Here is a tiny trained network, its code and every weight. The questions are about switching its units off for an input and a target symbol, where a switched-off unit gives its printed mean instead of its output.

import numpy as np


def w(rows, s, z=0):
    codes = np.array(rows[::2]) - 128.0
    scale = np.full(codes.shape[1], s)
    scale[-1] = z or s
    return codes * scale


def norm(h):
    return h / np.sqrt((h * h).mean(-1, keepdims=True) + 1e-5)


def f(y):
    return np.maximum(y, 0)


def softmax(a):
    e = np.exp(a - a.max(-1, keepdims=True))
    return e / e.sum(-1, keepdims=True)


def log_softmax(a):
    a = a - a.max(-1, keepdims=True)
    return a - np.log(np.exp(a).sum(-1, keepdims=True))


def net(x, mask):
    ids = ['ΓΞβζτφ'.index(c) for c in x.split()]
    T = len(ids)
    res = E[ids] + P[:T]
    r = norm(res)
    for j in range(2):
        rows = slice(4 * j, 4 * j + 4)
        q, k, v = (r @ M[0][rows].T for M in (Q, K, V))
        z = softmax(np.where(np.tri(T) > 0, q @ k.T / 4**0.5, -1e9)) @ v
        o = O[0][rows]
        res = res + np.where(mask[j], z, o[:, -1]) @ o[:, :-1]
    y = f(norm(res) @ A[0][:, :-1].T + A[0][:, -1])
    res = res + np.where(mask[2:10], y, B[0][:, -1]) @ B[0][:, :-1]
    return log_softmax(norm(res)[-1] @ U[:, :-1].T + U[:, -1])


Q, K, V, O, A, B = {}, {}, {}, {}, {}, {}
E = w([
[117,154,142,39,144,140,135,126,135,150,135,50],'Γ',
[122,121,136,121,107,130,250,138,143,135,111,132],'Ξ',
[83,186,179,105,121,108,147,70,152,119,173,156],'β',
[120,182,127,119,111,115,104,207,121,114,85,117],'ζ',
[126,177,130,141,122,138,133,112,178,200,119,118],'τ',
[95,125,132,72,82,142,141,177,177,78,151,137],'φ',
],0.023)
P = w([
[177,105,149,139,197,81,96,139,127,86,142,168],'0',
[166,104,115,60,72,107,169,161,99,175,126,206],'1',
[176,165,110,173,145,131,206,106,163,82,158,75],'2',
[101,145,177,174,203,135,142,194,117,147,189,128],'3',
[97,143,64,80,79,96,161,151,143,209,146,149],'4',
[119,157,123,182,116,120,198,104,242,91,98,74],'5',
[82,153,196,165,179,155,122,195,123,165,177,131],'6',
[90,196,56,80,89,102,159,131,152,188,141,163],'7',
[82,117,145,177,102,109,217,108,253,103,38,66],'8',
[92,141,204,155,178,191,120,184,97,148,151,160],'9',
[116,215,87,61,101,116,175,120,78,151,105,199],'10',
[75,65,153,157,105,90,220,122,231,120,10,74],'11',
],0.017)
Q[0] = w([
[173,72,41,81,45,91,135,32,164,55,120,125],'h0',
[169,129,45,133,9,119,148,147,94,88,103,168],'h0',
[98,98,168,54,137,165,128,230,160,77,193,127],'h0',
[188,151,61,138,141,154,124,200,130,113,42,49],'h0',
[79,75,197,170,143,158,105,151,135,124,129,50],'h1',
[168,169,151,155,142,38,124,123,127,102,72,124],'h1',
[135,137,13,51,76,58,111,64,152,130,87,131],'h1',
[130,125,138,111,98,200,146,120,117,45,144,159],'h1',
],0.014)
K[0] = w([
[8,132,167,91,50,202,211,122,116,132,148,98],'h0',
[56,162,116,165,51,180,152,171,93,95,114,158],'h0',
[131,70,106,71,157,100,119,166,113,41,165,129],'h0',
[157,143,106,117,144,142,127,187,128,163,68,93],'h0',
[151,87,98,129,141,53,143,139,173,110,159,105],'h1',
[122,172,130,164,121,114,162,117,97,127,90,151],'h1',
[43,213,111,118,81,185,163,133,147,116,138,83],'h1',
[192,123,160,77,125,163,143,145,127,99,159,186],'h1',
],0.016)
V[0] = w([
[116,181,140,111,159,124,156,128,192,175,82,70],'h0',
[122,100,181,198,91,122,161,100,153,114,126,172],'h0',
[131,150,105,164,106,116,157,108,9,105,155,108],'h0',
[131,78,129,141,110,97,144,152,133,49,76,75],'h0',
[109,153,62,131,117,220,161,88,124,207,165,119],'h1',
[179,71,110,165,151,78,105,200,32,100,166,165],'h1',
[106,142,101,90,150,83,203,117,92,146,68,100],'h1',
[121,174,119,31,157,151,120,148,138,176,106,127],'h1',
],0.013)
O[0] = w([
[180,110,85,146,58,101,38,184,60,141,149,146,254],'h0',
[128,160,169,156,60,181,137,106,126,168,154,93,172],'h0',
[142,146,190,162,151,85,149,161,182,208,71,114,7],'h0',
[140,213,148,159,210,81,78,71,101,121,195,87,143],'h0',
[240,129,129,63,139,133,147,43,115,204,111,161,75],'h1',
[206,90,16,84,111,140,71,131,75,196,121,130,28],'h1',
[134,219,73,84,159,127,85,117,82,142,66,75,238],'h1',
[147,136,252,199,170,81,174,178,55,142,151,106,229],'h1',
],0.011,0.0083)
A[0] = w([
[83,144,121,132,224,112,98,129,129,102,161,155,119],'n0',
[169,187,125,122,152,178,22,62,106,168,201,104,116],'n1',
[173,93,83,160,111,116,127,44,186,130,16,62,82],'n2',
[251,18,82,24,89,110,62,118,232,98,81,106,6],'n3',
[128,39,43,107,208,135,76,135,129,184,159,139,95],'n4',
[116,222,147,83,118,119,135,74,122,130,58,62,155],'n5',
[154,30,40,160,176,130,66,139,115,183,169,107,66],'n6',
[72,52,177,138,144,128,135,161,209,161,61,151,98],'n7',
],0.019,0.023)
B[0] = w([
[121,166,89,141,115,147,175,119,169,156,87,132,170],'n0',
[101,124,210,236,183,99,154,201,109,144,156,72,172],'n1',
[32,18,252,148,67,17,185,203,161,94,51,122,137],'n2',
[35,201,243,252,164,34,233,230,205,184,73,106,128],'n3',
[143,44,160,114,201,203,138,224,196,180,154,142,134],'n4',
[64,156,115,125,150,177,186,168,119,123,132,102,254],'n5',
[133,69,180,178,169,205,166,184,178,154,146,116,134],'n6',
[48,149,140,189,130,118,188,176,145,51,77,85,139],'n7',
],0.022,0.023)
U = w([
[181,121,194,176,212,111,138,71,39,105,244,29,112],'Γ',
[147,218,2,84,105,242,152,46,136,139,154,120,168],'Ξ',
[109,87,173,89,76,95,130,109,207,103,19,50,124],'β',
[137,160,62,134,160,55,146,180,108,138,127,186,26],'ζ',
[208,98,158,94,183,133,142,104,227,202,116,171,254],'τ',
[92,65,146,73,158,111,132,119,60,111,242,182,101],'φ',
],0.0083,0.0082)

Each question gives the input, a string of symbols that net reads in full, and the target symbol t.
The units are the heads (4 rows each of Q, K, V and O) and the neurons (one row each of A and B). Each row of codes is followed by its name. A weight is (code - 128) times the scale printed after its matrix; where a second scale follows, it is the last column's (O, A, B and U).
mask holds one flag per unit, heads first, then neurons. A switched-off unit (its flag False) gives its mean, the last column of its rows in O or B, instead of its output. The means were averaged over made-up inputs and are rounded, as every weight is.
A unit's drop is (log p(t) with every unit on - log p(t) with that unit switched off) / (log p(t) with every unit on - log p(t) with every unit switched off).
The circuit of an input: a set's keep is (log p(t) with only the set's units on - log p(t) with every unit switched off) / (log p(t) with every unit on - log p(t) with every unit switched off). Starting from all 10 units, units are removed one at a time, each time the one whose removal leaves the highest keep (on an exact tie, the one counted first), for as long as the keep stays at least 0.8.
units of the circuit, in order: the units of the circuit, biggest drop first
top k neurons: the k neurons with the biggest drops, biggest first
which heads matter: for each layer, one digit per head in row order, 1 if its drop is at least 0.15 and else 0, layers parted by /
input τ Ξ Γ Γ Ξ Ξ ζ ζ Ξ φ β, target β: units of the circuit, in order : h0; n7
input Ξ φ Ξ Ξ Γ Γ φ Ξ Ξ φ φ, target φ: units of the circuit, in order : h1; n5; n0; n1
input φ ζ Ξ τ φ τ τ Ξ Ξ Γ, target Ξ: units of the circuit, in order : n0; h0; h1; n1
input φ τ τ φ Ξ φ β τ Γ β, target Ξ: which heads matter : 11
input Ξ φ ζ φ Ξ φ Γ τ, target τ: top 2 neurons : n5; n1
input Ξ φ Ξ Ξ φ τ τ Ξ τ τ Ξ β, target Γ: units of the circuit, in order : h0; n1
input τ β Ξ τ Ξ, target τ: units of the circuit, in order : h1; h0
input Ξ Ξ Ξ Ξ Ξ Ξ Ξ φ Γ, target Γ: units of the circuit, in order : h0
input Ξ φ φ Ξ Ξ, target Ξ: units of the circuit, in order : n1; n2
input β Ξ Γ ζ, target β: units of the circuit, in order : h0; h1; n7
input β β ζ τ φ φ ζ φ τ Ξ, target β: units of the circuit, in order : h0; n7; n5
input τ Ξ Ξ φ Ξ φ Ξ τ φ β, target φ: units of the circuit, in order : h0; n5; n0
input τ β τ, target Ξ: units of the circuit, in order : n1; h0
input Ξ Ξ Ξ Ξ Ξ Ξ Ξ φ φ, target Ξ: which heads matter : 01
input ζ Ξ Γ β φ Ξ τ, target τ: top neuron : n4
input τ β Ξ φ φ τ τ Ξ φ Ξ τ β, target Ξ: which heads matter : 00
input β Ξ τ τ, target β: top 3 neurons : n7; n5; n1
input β τ Γ τ Ξ τ Ξ ζ β τ, target β: top 2 neurons : n7; n5
input φ β Ξ τ φ φ Ξ Ξ τ, target Ξ: top 3 neurons : n1; n2; n5
input Ξ τ Ξ Ξ Ξ β φ Ξ φ, target Ξ: which heads matter : 11
input Γ Ξ β Γ Ξ Ξ Ξ φ, target φ: which heads matter : 11
input ζ τ Ξ Ξ φ Ξ φ Ξ, target φ: which heads matter : 01
